Here is a tiny trained network, its code and every weight. The questions are about switching its units off for an input and a class, where a switched-off unit gives its printed mean instead of its output.

import numpy as np


def w(rows, s, z=0):
    codes = np.array(rows[::2]) - 128.0
    scale = np.full(codes.shape[1], s)
    scale[-1] = z or s
    return codes * scale


def f(y):
    return y / 2 * (1 + np.tanh(0.7978845608 * (y + 0.044715 * y**3)))


def log_softmax(a):
    a = a - a.max(-1, keepdims=True)
    return a - np.log(np.exp(a).sum(-1, keepdims=True))


def net(x, mask):
    res = np.array(x, float).reshape(1, 5) / 4 @ E
    y = f(res @ A[0][:, :-1].T + A[0][:, -1])
    res = res + np.where(mask, y, B[0][:, -1]) @ B[0][:, :-1]
    return log_softmax(res[-1] @ U[:, :-1].T + U[:, -1])


A, B = {}, {}
E = w([
[175,110,55,97,198,248,103],'x0',
[114,146,213,156,205,211,231],'x1',
[164,146,26,156,142,127,172],'x2',
[102,199,115,76,46,201,147],'x3',
[1,143,108,89,126,63,191],'x4',
],0.0088)
A[0] = w([
[133,102,114,83,131,225,115,184],'n1',
[157,71,159,153,103,74,82,181],'n2',
[86,117,110,165,135,44,202,200],'n3',
[187,176,146,125,72,139,106,175],'n4',
[102,222,125,144,71,163,104,199],'n5',
[219,103,36,112,86,86,89,228],'n6',
[84,252,159,57,63,188,83,171],'n7',
[107,140,127,211,160,233,195,242],'n8',
[181,212,183,202,146,103,235,170],'n9',
[62,217,105,73,81,88,173,200],'n10',
[229,53,109,126,87,192,90,204],'n11',
[199,108,31,143,103,46,80,231],'n12',
[30,179,163,205,170,74,162,143],'n13',
[134,120,174,196,192,193,166,239],'n14',
[17,192,166,182,123,81,172,209],'n15',
[121,91,103,144,176,202,130,152],'n16',
[210,161,174,192,151,83,113,156],'n17',
[147,60,72,115,177,104,59,194],'n18',
[34,97,93,67,102,98,163,198],'n19',
[193,137,106,103,113,66,125,155],'n20',
[181,99,57,228,91,143,30,196],'n21',
[124,53,236,118,189,178,91,193],'n22',
[94,165,206,136,141,84,159,201],'n23',
[71,150,117,39,60,133,128,200],'n24',
[89,185,96,98,61,88,105,213],'n25',
[123,85,53,103,108,2,136,176],'n26',
[112,85,162,175,164,21,119,252],'n27',
[102,198,107,109,113,113,193,204],'n28',
[185,89,150,115,124,99,42,179],'n29',
[43,125,148,52,66,118,192,202],'n30',
],0.0097,0.0043)
B[0] = w([
[81,117,165,141,105,197,171,198],'n1',
[113,141,196,138,165,115,136,195],'n2',
[182,68,80,153,68,4,128,202],'n3',
[135,153,118,110,121,154,140,174],'n4',
[142,175,108,111,102,162,114,186],'n5',
[104,190,118,179,199,134,156,242],'n6',
[63,157,113,112,102,184,91,218],'n7',
[164,88,77,63,90,172,162,224],'n8',
[171,155,90,77,108,105,149,200],'n9',
[110,122,65,175,65,120,80,217],'n10',
[166,155,158,130,156,224,217,236],'n11',
[109,164,143,216,238,115,154,246],'n12',
[160,143,123,122,104,69,137,204],'n13',
[158,86,122,3,112,161,165,219],'n14',
[164,130,115,136,92,102,68,226],'n15',
[95,36,104,64,150,148,147,183],'n16',
[152,142,156,64,154,147,137,181],'n17',
[116,122,145,158,190,117,144,206],'n18',
[136,81,105,174,97,134,28,205],'n19',
[125,157,104,177,167,105,135,169],'n20',
[137,175,158,170,187,155,193,237],'n21',
[82,120,254,13,97,134,144,215],'n22',
[179,171,121,86,62,71,69,199],'n23',
[89,112,143,186,105,214,66,204],'n24',
[108,141,101,187,142,130,109,205],'n25',
[90,84,132,207,190,101,176,220],'n26',
[144,123,168,107,188,56,111,225],'n27',
[152,142,60,147,47,147,97,186],'n28',
[182,178,173,132,172,104,144,205],'n29',
[123,107,103,155,41,124,65,216],'n30',
],0.0085,0.012)
U = w([
[121,138,222,44,120,91,116,107],'0',
[158,227,153,164,172,172,204,165],'1',
[71,79,134,165,195,60,168,114],'2',
[80,156,101,138,78,203,82,184],'3',
[98,76,152,55,126,209,247,131],'4',
[123,82,139,167,96,75,101,6],'5',
[208,157,78,90,89,105,152,146],'6',
],0.011,0.0019)

Each question gives the input, the list of numbers given to net, and the class t.
The units are the neurons (one row each of A and B). Each row of codes is followed by its name. A weight is (code - 128) times the scale printed after its matrix; where a second scale follows, it is the last column's (A, B and U).
mask holds one flag per neuron, in row order. A switched-off neuron (its flag False) gives its mean, the last column of its row in B, instead of its output. The means were averaged over made-up inputs and are rounded, as every weight is.
A unit's drop is (log p(t) with every unit on - log p(t) with that unit switched off) / (log p(t) with every unit on - log p(t) with every unit switched off).
The circuit of an input: a set's keep is (log p(t) with only the set's units on - log p(t) with every unit switched off) / (log p(t) with every unit on - log p(t) with every unit switched off). Starting from the 12 units with the biggest drops (on a tie, the unit counted first), units are removed one at a time, each time the one whose removal leaves the highest keep (on an exact tie, the one counted first), for as long as the keep stays at least 0.8.
units of the circuit, in order: the units of the circuit, biggest drop first
top k neurons: the k neurons with the biggest drops, biggest first
drop of u: that unit's drop, to one decimal
input [-8,7,-5,2,-1], class 6: units of the circuit, in order -> (n9 n23)
input [2,-4,3,-2,8], class 5: units of the circuit, in order -> (n19 n3)
input [0,-7,-3,-6,-2], class 1: units of the circuit, in order -> (n21)
input [0,1,-3,-7,5], class 0: units of the circuit, in order -> (n22 n12)
input [-6,6,7,5,7], class 6: top 2 neurons -> (n3 n9)
input [-6,-7,2,7,8], class 3: top 2 neurons -> (n24 n7)
input [-5,-2,-5,4,4], class 3: top 2 neurons -> (n7 n24)
input [-5,-7,3,8,-4], class 1: top 3 neurons -> (n12 n6 n21)
input [-2,3,7,8,-4], class 3: drop of n8 -> -0.1
input [-2,-1,-4,-7,5], class 5: drop of n21 -> 0.1
input [-6,8,-4,-4,-1], class 0: drop of n30 -> 0.0
input [1,0,-3,1,5], class 3: drop of n24 -> 0.1
input [2,-2,-6,0,1], class 0: top 3 neurons -> (n10 n28 n22)
input [-7,3,4,8,-4], class 3: top neuron -> (n7)
